In the rows, zero is written as 128.
Each row of numbers stands for one object and depends on some of the facts below. Use the named rows to name the rest.

Facts:
ω: refers to; α: is of sort
{bafu lumo} ω drazi
{bafu drirur faril gori mezu steklaman} ω plebribra
{bagrava} ω drirur
{bagrava plimor} ω fetar
{baplam grodrul} ω mezu
{beloro dagri nufom} ω vuklo
{beple bodruflem fedun kluplepu raklus} ω vebron
{biso} ω skara
{biso zepagru} ω bafu
{bobul} ω vikuros
{bodruflem} ω seflu
{bodruflem} ω teskider
{brider} ω stigi
{brikles plope tosu} ω beloro
{broklel} ω beku
{brovok drazi drozel trobranu} ω klodru
{bruflipler drazi plope} ω brovok
{bruflipler plari} ω lubri
{dasku drirur} ω fuva
{destel grabelos grodrul stizul} ω tize
{destel tize} ω dretril
{draskal teklufir} ω skoge
{dretril gatru tifi tilibro vegik} ω flimu
{drobras drozel fenen} ω tifi
{drobras zogrum} ω travom
{drotrom kudruk plamuk} ω diplagrek
{drotrom seflu teskider} ω tralozun
{drozel} ω skiklos
{drozel klonon} ω fupe
{dubru} ω gatru
{dubru} ω nimos
{dubru skoge suplan} ω klonon
{faflon} ω zogrum
{faflon} ω lumo
{faflon} ω skubre
{faflon stibro} ω vokleros
{flaletrom grono} ω baplam
{fleklavun grodrul trobranu} ω neplo
{flimu fluplin nastul plope} ω kloga
{fluplin lakogran tosu trudu} ω fedun
{fupem stiflor} ω sinos
{gatru kosteskon} ω zetagrul
{gedrom} ω stubrul
{granula klave raklus sinos} ω grider
{gredin tato} ω klafli
{grono lubri manudruk} ω granula
{grusir manudruk} ω raskos
{kagrol} ω suplan
{kiro stizul} ω baflor
{kletrem kubiklol mebem} ω sedrak
{klilik} ω steklaman
{kloga kudruk} ω beple
{klomipor skubre} ω truzoner
{kubiklol seflu} ω gutrem
{labroven tato teskider} ω fluplin
{lakogran} ω koflol
{lakogran} ω brikles
{lakogran} ω raklus
{lubri troflel} ω drodrak
{pados travom} ω skefo
{pefir} ω troflel
{pinu plope solen} ω faril
{plamuk} ω grisketos
{plope} ω trobranu
{pulin} ω plosus
{rorim} ω stiflor
{rorim} ω drotrom
{rorim} ω pegrir
{seflu} ω pinu
{skoge} ω rorim
{skoge} ω kimul
{statis} ω gostim
{stibro} ω labroven
{stibro} ω kluplepu
{stistum} ω zutrumi
{suplan} ω plotuk
{teskider} ω stotrol
{troli} ω brider
{zetagrul} ω sulu
{zutrumi} ω meflabis
α a <- baflor bagrava beku brider brovok dasku dezil drazi dubru flimu grabelos gredin grisketos kiro klafli kloga klonon koflol lakogran lumo mebem neplo nimos nufom pinu plope sinos stiflor stistum tato tosu troflel zetagrul zogrum
α e <- bafu brikles dagri drobras flaletrom fupe gori grider grono kagrol kimul pados pefir plabrena plamuk plari sedrak seflu skiklos solen steklaman tize travom trobranu trudu vegik
α b <- baplam beloro beple bobul bodruflem diplagrek draskal dretril drirur drodrak fleklavun fluplin fupem gedrom grodrul klomipor kosteskon labroven meflabis mezu plebribra plosus raklus skara skefo statis stizul stotrol suplan tedumu tralozun troli zutrumi
α d <- biso bruflipler destel drozel faflon fedun fetar fuva klave klilik klodru kubiklol nastul pegrir plimor pulin raskos selatam skoge skubre stibro stigi sulu teskider tifi vikuros vuklo zepagru
α c <- broklel drotrom faril fenen gatru gostim granula grusir gutrem kletrem kluplepu kudruk lubri manudruk plotuk rorim stubrul teklufir tilibro toti truzoner vebron vokleros

Some objects and their rows:
raklus: [130 132 103 102 154 115 149 118 125 135  92  91 105 116 114 128 116 158
 163 139 130 138 111 154 144 138  63  93 168 126 109 165 136 106 106  74
 100 115 101 132 111 109 146 130 140 130 117 134 153]
faflon: [116 150  95 178 154 165 141 155 132 127 126 136 134 119 105 207  74 106
 123 138 135 144 136  68 151 136 154 134 132  66 162  87 135  64 122 141
 119  68 150  97 151 131 167 135  42 192 137 132 141]
dagri: [157 102 151 152 138 160 189 158 169 108  99 155 113 138 153 140 154 133
 137 172 116 117 105 170 115 145  99  99 183 117 175 122  74 103 148  84
 141 140 126 116 139 124 132 133 142  97 115 122 125]
steklaman: [158 154 185 137 136 140 162  99 150 136 150 156 136 126 118 120 172  97
 100 128 142  91 104 145 137 132 124 153 151 142 179 136 117  90 155 121
 166 150  95 110 136 137 115 137 119 131 122 142 130]
gori: [156 146 178 136 146 153 174 100 138 134 143 155 135 131 116 124 184  92
  92 105 145  97 112 138 147 127 131 142 142 147 213 136 120  86 156 105
 157 130  94 108 147 141 123 111  94 141 135 136 126]
faril: [155 146 158  95 148 136 158  99 137  96 120 128 115 150  82 132 166 106
 133 125 173 135 148 118 144 145 153 117  75 152 137 155 119 133 147 169
 181 135 116 150  93 146 136 115 162 114 117 164 134]
granula: [113 170 106  69 133  82 153 133 107  97 135 100 130 124  89  85 186 115
 135 143 151 107  71 137  83 108 152  73  80 116 100 143 122 141 126 102
 159 139 102 175 123 145 192  68 157  86 144 119 146]
skoge: [120 141 118 136 125 169 104 163 114 180 163 123 112 137 106 152 103 148
 133 126 104 126 132 136  84 125 162  72  79 165 100 118 111 129 154 143
  76 147 148 115 157 118 144 198 106 158 114  99 104]
skiklos: [170 198 165 159 119 140 123 156 164 141 173 161 120 134  97 128  99 113
 131 162 103 128  98 144 110 143 139 138 112 114 139  97 100 149 126 128
 151 195 128  94 130 131 105 100 141 134 139 121 146]
lumo: [102 158 126 148 120 114 177 121 130 111 144 144 159 123 127 154 104 127
 104 115 139 165 101  85 185 157 166 168 141  93 123 104 142 166 107 154
 146 110 118  95 162 127 133  64 134 188 133 145 149]
grider: [152 190 138  88 118 113 167 134 158 151 140  93 134 150 110  70 143 140
 118 196 105 105  64 172  60 112 143 122 125 101  93 147 129 107 120  55
 150 189  82 170 152 131 131  95 160  74 118 100 137]
gredin: [104 105 113 140 125 150 149 129 113 106  94 120 158 140 175 133 129 158
 119 110 127 158 163 125 148 131 120 127 166 111 129 114 117 162 110 142
 116 107 151 123 138 128  93 107 125 126 125 138 126]
vegik: [148 154 150 175 133 151 104 154 133 147 141 138 105 119 145  99 112 136
 134 149 120 124 142 177 149 122 118 125 146 121 188 103  76 134 120 119
 140 170 147  94 114 142  98 107  78  86 143 123 155]
brider: [100  53 116 140 104 133 135 116 122 127 119 154 172 140 206 113 150 141
 108 125 108 117 125 100 123 122 137 155 158 125 114 104 133 165 129 128
 125 109 139 144 151 124 109 137 149 131 128 122 112]
lakogran: [105  72 102 143 145 138 206 134 101 121  70 116 141 130 161 135 146 186
 109 133 124 166 172 137 143 152 115  69 205 115 150 118  79 161 109 116
  97  87 141 104 153 119 129 104 143 132 110 132 132]
klafli: [120  96 125 127  99 128 148 105 148 122 109 109 158 161 165 111 101 163
 130 152 121 153 159 120 125 131 160 153 143 113  88 137 129 177 106 146
 140 129 126 146 133 127  80 106 180 110 110 127 122]
stotrol: [156 127 124  90 139 128  91  74 150 139 108  92 113 129 130 134  88 156
 164 121 128 150 132 151 152 115  80 138 114 129  95 165 154  92  97 113
 102 124  91 145  97 114 101 144 143 129 114 151 116]
kudruk: [145 120 103 114 168 156 125 104 104 123  94 120 116 134 125 125 141 169
 147  76 136 145 154 152 146 119 137  64  74 120 148 117  93 129 134 130
 117 113 131 138 119 144 137 127 113  90 121 160 135]
brikles: [182 120 151 140 145 146 198 147 180 121  99 128 115 146 128 123 132 145
 134 188 119 123 121 164  99 148 103  88 191 111 158 138  88 112 129  86
 134 151 100 121 139 129 119 109 159  83 110 126 138]
klodru: [143 184 161 136 104 118 137 170 171 138 182  95 117 144  39 147  74  92
 116 211 147 135 164  92  85 140 170 150 106 122  94 148 142  98 126 167
 152 160 144 133 108 140 149 125 158 184 119  95 152]
destel: [111 109 121 186 124 123  84 179  90 163 131  91 112 105 135  84 132 106
 114 136 141 105 214 105 134  90 147 113 124 136 189 129 118  99 127 137
 117 116 194 120  90 156 133 144  60 106 144 128 137]

Name these rows:
No name comes twice in this set of rows, the named rows included.
[161 156 143 113 114 168 112  86 166 145 134 132 146 167 152 104 140 138
 127 127 111  96 109 148 105 111 140 178 103 111 113 137 165  97 132 108
 158 162  89 184 135 134  77 143 126  64 115 143  99] : sedrak
[157 152 128 125 110  91  67 116 160 106 137 149 129 112 116 152  63 110
 168 147 117 138  73 102 150 140 107 194 112  97  83 129 169 119  97 119
 123 139 111 130 100 110 121 117 136 146 144 124 141] : skefo
[152 151 191  65 116  80 117  70 154 120 163 118 126 132  65 132 142  72
 142 164 161 108 111 110 156 133 111 208 123 168 100 199 190 109 134 150
 164 148  80 122  97 121 123 137 181 171 115 128 121] : plebribra
[151 119 141 114 124 128  95 145 126 102 141 168 109 141 106 145 134 142
 155  94 108 124  92 127  97 146 163  89  45 151  88  98  94 191 159 167
 129 162 140 139 119 130 139 142 171 127 150 121 125] : plotuk
[ 96 113  90 127 137 130 158 164 103 151 123  77 134 131 106 114 133 140
 124 161 133 115 143 138  68 107 125  75 131 115 112 142 132  81 127 103
  98 117 144 139 145 121 182 150  93 126 113 113 117] : klave
[138 109 169  99 132 114 126  88 128 122 134 156 128 102 126 153 166  77
 130 109 166 117 114 113 166 134  75 169 155 175 151 177 166  99 141 114
 113 110  92 118 111 112 134 151 131 192 132 155 117] : drirur
[ 82 121 107 115 102  82 172 138 101 120 137 101 167 123 144  93 160 130
 102 118 129 128 101 121 108 123 133 129 158 122 103 114 130 174 117 114
 129 120 120 128 160 118 149  84 146 143 125 101 141] : troflel
[118 114  95 133 150 183 103 114 113 160 118 112 140 134 148 141 114 139
 109  92 149 129 192 119 119  95 151 120 104 120 147 129 147  46 149 138
 105  81 139 155 133 134 123 191  56 128 104 156 101] : kubiklol
[ 98  99 125 175 126 140 113 150  84 141 132 157 123 108 164 134 126 174
 112  70  97 151 152 130 150 139 131 106 136 149 138  80  70 220 127 164
  89 137 170  61 153 114 113 113 119 146 150 112 121] : dubru
[143 132 103 144 155 190 127 128 141 151 107  76 117 150 117 139  90 162
 127 131 145 152 194 145 102 107 145  95 123 109 130 142 127  56 130 135
 106  96 137 146 125 134 127 157  83 126  90 159 103] : teskider
[110 139 159 126  94  86 136 117 130 135 150  89 149 140 122  82 136 105
 104 160 150 141 166 104 139 127 158 178 149 151 118 148 146 186  99 164
 169 150 136 123 118 148 105  71 183 142 122 111 139] : neplo

The same objects again, as new rows of numbers:
Some objects and their rows:
tedumu: [140 113 144 126 140 161 117 140 130 159 112 124 127 118 137 138 136 132
 126 100 138 137 125 127 122 132 126 152 161 131 128 124 149 164 117  98
 128 160  95 120  93 127 138 166]
plari: [158 126 106 171  83 123 141 123 141 133 148 111 149  90 173 177 106 178
 143 103 104 119 119  93 103 154 167 120 158 114 114 133 124 129 163 154
 119 120 181 211 113 133 158 127]
brider: [117 129 147 107 111 151 164 123 132 129 124 114  95 109 161 108 164 144
 117 105 139 112 111 127 162 140 144 103 144 165 126 121 148 166 140 133
 159 130 108 102 103 147 104 162]
tifi: [126 121 153 111 140  86 104 133 123  97 137  88 121 133 100 141 106 154
 103 205 163 156 137 137 126 110 111 131  64 104 116 119 116  74 126 117
 125 100 118 129 176 105  98 125]
stubrul: [126 143 155 115 153 134 124 111 142 134 140 101  84 123 143  79 174 125
 117  94 140 135 125 143 141 135 155 115 167 125 133 149 140 154  86 127
 144 128 102 164 122 100 116 139]
steklaman: [133 175 117 143  73  79 105 135 106 155 128 153 127  86 126  91  72  41
 163  95  96  82 122 120 112 158 124 142 107 117 135 164 121  99 149 117
 134 130 144 140  89 127 129 122]
skefo: [159  90 126  83 133 112 118 117 105 177 109  89 159 128 108  89 178 178
 135 119 191 139 126 137 135 152 145 181 132  83 100 129 183 186  92  52
 142 151  95 126 152 115  85 173]
sedrak: [112 138 122 103 122 133 100 116 140 162 144 134 110  80 135 104 112  74
 118 100 132 138  66 109 126 157 124 146 108 108 149 155 142 117  75 136
 173 152 148 174 179 155  76 178]
faflon: [156  94 113  96  61 115 109 110 118 148  91 133 185 170 103  81 142 196
 166 145 153 130 205 146  97 128 167  94 132 129 111 102 131  89 172 128
  79 146 135 102 176 148 114 127]
grono: [149 152 103 178  75 118 137 132 127 135 140 147 157 113 154 154  63 143
 152  97  79  95 132  92 110 141 152 128 138 119 120 144 116 111 178 156
 112 122 180 176 101 126 175 108]
koflol: [110  84 102 146 132 121 155 137 162 100 139 141 137 157 150 159 167 120
 118 149 149 129  82 139 158 114 112 116 113 139 138 123 144 164 118 117
 167  71 130 124 134 144 136 117]
pinu: [112 159  94 105  99 109 141 136 101 116 115 174 117 135 108  81  99  54
 136  99 108  86 129 119 159 130 102 136  89 151 148 132 122 137 141 121
 148 103 145  81  94 140 132 111]
plimor: [143 154 150 100  68 119  80 155 118 122 108 128 113 133 133  79  91 117
 137 102 112 127 170 123 124 127 128 112 124 166 150 122 135  96 157 152
 118 121 119 125  84 126 136 147]
tosu: [109  82 103 171 118 158 174 135 178 111 125 176 158 188 135 155 153 112
 154 158 120 123 115 159 130  93 107  84 122 168 143 115 125 145 162 140
 137  94 112  91 133 162 150  91]
skiklos: [101 135 116 151 134  63 123 110 102 154 158 110 122  40 129 156 176  94
 133 166 128 128 120 133 109 175 127 129  95  84 105 133 102  96 129 110
 110 155 146 142 164 129 104 120]
gatru: [123 164 180 140 189 146 152  95 130 114 136 101  93 133 110 143 115 150
 112 178 127 132 141 142 122 104 133  99 146 122 110 155 106 109 120 139
 109 136  99 131 141  84 118  93]
grabelos: [123 158 153 132 139 142 194 109 116  96 117 114 127 139 118 140  77 152
 120 185 117 100 120 130 145 112 111 102 113 152 109 130 111 138 163 126
 128 115 103  65 115 133 114 113]
stigi: [134 119 165  87 107 123  78 153 141 118 130  76  91 107 152  93 158 145
 119 113 149 153 126 132 140 136 140 112 127 151 138 122 152 113 114 137
 147 124  99 156 111 125 101 183]
brovok: [ 99 121  90 130 126  52 149 123  96 113 136 123 111  95 131 128 202 101
 126 145 132 105 130 144 161 147 114 134  89 121 112 105 113 157 137  85
 122 101 146  69 118 121 125  95]
dasku: [131 158 115 115  87 118 155 130 103 131 107 156 115 140 129  75  98  87
 135  87  97  82 138 123 154 137 121 114 126 171 143 131 134 153 164 128
 140 114 131  75  58 131 146 118]
drodrak: [160 100 106 137 141 113 126 160 123 125 136  92 131 108 165 185 144 179
  99  87 140 146 105  93 143 140 133 192 149  98 120 113 154 179 100  97
 138 107 143 191  73 106 159 146]

Which object is each row?
No name comes twice in this set of rows, the named rows included.
[121 118 108 123 193 115 120 114 160 103 164 128 123 163 124 127 124 126
  92 149 158 153  74 133 149 101 122 147 110  75 130 162 128 136  45 127
 162  63 133 203 186  92 121  97] : vebron
[112 111 132 138 171 145 116 123  89 147 135 121 114  79 118 179 194 129
 118 134 117 142 165 138 113 149 106 150 152 123 117  94 110 131 129 107
  85 198 127  78 117 128 133 131] : suplan
[125 113 119 166 118 147 137 112 175 131 143 157 180 136 134 167  79 129
 155 168 118 132  94 126  86 121 128 112 125 111 126 148 112  97 140 152
 131 124 137 175 181 152 134 112] : trudu
[133 127 113 138 177 148 144 106 164 114 142 149 153 187 110 120  99 143
 116 149 139 141 116 136 128  83 141 123 140 105 135 151 114 123  89 137
 127  94 138 175 193 102 141  78] : kluplepu
[ 94 118 120 128 154 113 114 107 112 142 170 120 106  40 142 180 179 103
 109 127 119 139 102 106 114 168 134 133 109  97 128 121 103 113 118 159
 130 179 182 158 174 148 108 146] : kimul
[114 152 166 114 149 137 183 122 115 109 133  83  89  92 137 136 141 146
 101 152 131 113 103 120 164 134 116 109 119 151 120 125 130 162 135 122
 151 130 104  80 114 130 105 153] : zetagrul
[117 120 136 139 117 102 109 128  99 116 124 128 136 115 104 146 155 147
 138 173 112 144 215 145  96 119 124  94 110 139 122  87  84  69 182 151
  63 161 152  79 146 129 132  97] : drozel
[148 168 137 166 125 141 137 142 100 136 101 149 146 132  99 149  67 107
 148 148 101 106 175 139  99 120  95 154 133 136 117 132 119 110 172  97
  86 151 101  73  62 109 160 101] : grodrul
[ 84 116 111 114 174  92 151 109  85 108 150 110  87  70 133 152 233 114
  97 154 135 127 126 128 162 158 110 117  97 128 118  89  96 141 132 121
 120 146 160  64 152 136 110 124] : klonon
[114 108 124 108 144 123 160 123 142 102 135 119 127 136 131 129 130 130
 105 147 156 125  72 131 167 115 114 128  91 127 129 122 133 162 101 115
 179  88 123 113 153 145 101 135] : klafli
[110 147 117  91 179 143 101 105 132 131 144 165 103 146  96  65 120  65
  98  86 134 139 104 122 152 108 129 140 127 114 163 157 123 125  49 150
 148 126 145 158 175 105 108 128] : gutrem

The same objects again, as new rows of numbers:
Some objects and their rows:
kiro: [132 224  82  89 141 109 130 146 107 174 116 152 100 115 148 122 151 139
 109 103 165 134 107 153 147 112 142]
brikles: [105 219  89 129 151 109 125 108 134 150 119 146  87  86 169  81 125 168
  87  70 164 153  87 126 113 115 129]
kloga: [130 186  86 104 149 130 129 145 112 176 101 149  98  93 160 131 145 129
 100  96 145 134  91 139 125  93 164]
drazi: [129 179  72  94 153 113 176 149 108 152 119 132  85 103 154 112 131 136
 102 112 153 126 110 145 102 118 139]
drotrom: [119 159  91  97 138 141 130 120 112 184  87 140 103 110 183 133 120 167
  68 124 150 141  66 152 128 104 134]
tize: [122 188  85  88 151 112 110 140 135 141  84 129  67 101 154  96 163 148
 110  90 145 153 112 142 149 106 140]
klonon: [131 181  95  88 144 131 147 161 108 154 109 130 104 127 159 124 124 134
 116 112 139 139  99 172  98 114 148]
sinos: [113 174  96 114 150 129 101 124 105 165 128 149 111  87 172 149 143 137
 104 112 152 125 108 147 123 103 163]
kubiklol: [140 185  81  90 117 135 140 112 113 182 115 151 114  84 137 131 124 175
  75 120 194 144  79 141 127 131 110]
gredin: [131 224  85 102 145 124 133 137 114 178 116 152 104  97 152 120 136 142
  93 101 168 135  90 147 131 109 148]
flimu: [136 191  86  88 152 122 124 153 115 162  95 145  89 104 153 127 148 125
 116  95 138 139  99 155 141  94 160]
fleklavun: [130 175  64  98 126  85 143 132 105 154 129 130  68 127 172 100 151 154
  81 115 161 157 105 141 118 111 116]
pados: [135 186  89  91 162 130 124 136 132 145  93 140  77 105 146  65 157 172
  77 110 165 147 103 163 123 125 139]
skubre: [149 157  74  74 147 129 146 117 134 151 120 143  93  83 141  91 132 173
  86 105 173 155 102 165 125 128 133]
klomipor: [133 166  74  96 143 111 132 121 127 157 129 141  78 131 162  83 145 166
  61 118 168 158  99 159 118 110 133]
nufom: [115 249  80 121 145 102 153 111 116 176 143 165 108 107 170 106 114 153
  95  79 174 139  88 136 124 117 141]
stistum: [129 224  87 100 142 119 129 128 113 169 131 156 104 120 149 118 133 152
  98 102 175 138  95 158 136 122 147]
vebron: [115 137  88  89 160 137 113 111 123 169  89 135  96 101 187 126 121 161
  87  96 122 144  81 151 142  82 158]
vokleros: [133 131  79  82 174 132 140 128 128 151  89 133  80 104 174  89 126 170
  81 107 126 145  90 173 125 101 156]
sulu: [141 174  78  66 133 116 129 121 124 155 114 144 102  99 146 121 136 161
 115  96 156 165 110 157 151 126 127]
dezil: [124 203  89  96 149 123 133 126 117 163 128 145  97 119 148 127 135 149
 101 101 165 131 102 157 138 119 143]

Which object is each row?
No name comes twice in this set of rows, the named rows included.
[147 189  67  81 130 127 135 128 115 184 106 155 107  64 154 114 151 152
  96 104 164 158  87 143 132 112 122] : nastul
[120 181  82 104 135 121 163 125 104 165 116 139  87  98 147 144 138 142
  86 120 173 119  98 122 121 117 138] : pinu
[138 205  67  87 120  93 117 142 112 167 119 138  74 134 173 100 165 150
  87 111 159 163 102 151 149 105 124] : stizul
[122 175  85 102 121 124 126 136 103 165 123 130  93 134 180 115 127 156
  79 128 151 150  87 162  91 111 122] : draskal
[110 134  86 106 142 107  98 106 122 137 139 127  79 120 189 122 152 161
  88 113 146 151 123 148 125 101 145] : drodrak
[114 187  78 130 139  93 134  97 122 152 141 141  81 134 195  95 117 163
  76  78 155 165  85 127 109  98 129] : beloro
[111 151  70  89 143 100 167 105 108 150 101 118  70 100 176 118 128 165
  84 113 146 130 100 133 136 116 124] : faril
[126 183  83  89 142 135 126 124 112 194  90 143 102  93 185 121 131 165
  77 122 149 138  65 158 129 103 138] : kudruk
[126 188  72 116 114 124 120 120 105 192 113 143  93 105 175 124 144 152
  56 125 167 143  78 129 110  91 121] : bodruflem
[128 230  65 113 136  98 172 134  95 183 124 151  89  83 158 116 145 139
  87 112 167 128  83 134 112 114 132] : plope
[134 175  63  87 135 110 144 117 104 161 134 140 100  59 162 108 145 163
 108 123 166 147 108 148 112 126 119] : bruflipler
[122 170  88  85 142 125 137 134 108 169 100 130 101 108 184 111 117 165
  96 128 139 143  87 173 112 116 130] : teklufir
[161 182  61  73 145 128 153 131 114 166 118 155  96  65 140  75 146 171
  77 119 175 152  93 165 110 130 121] : faflon

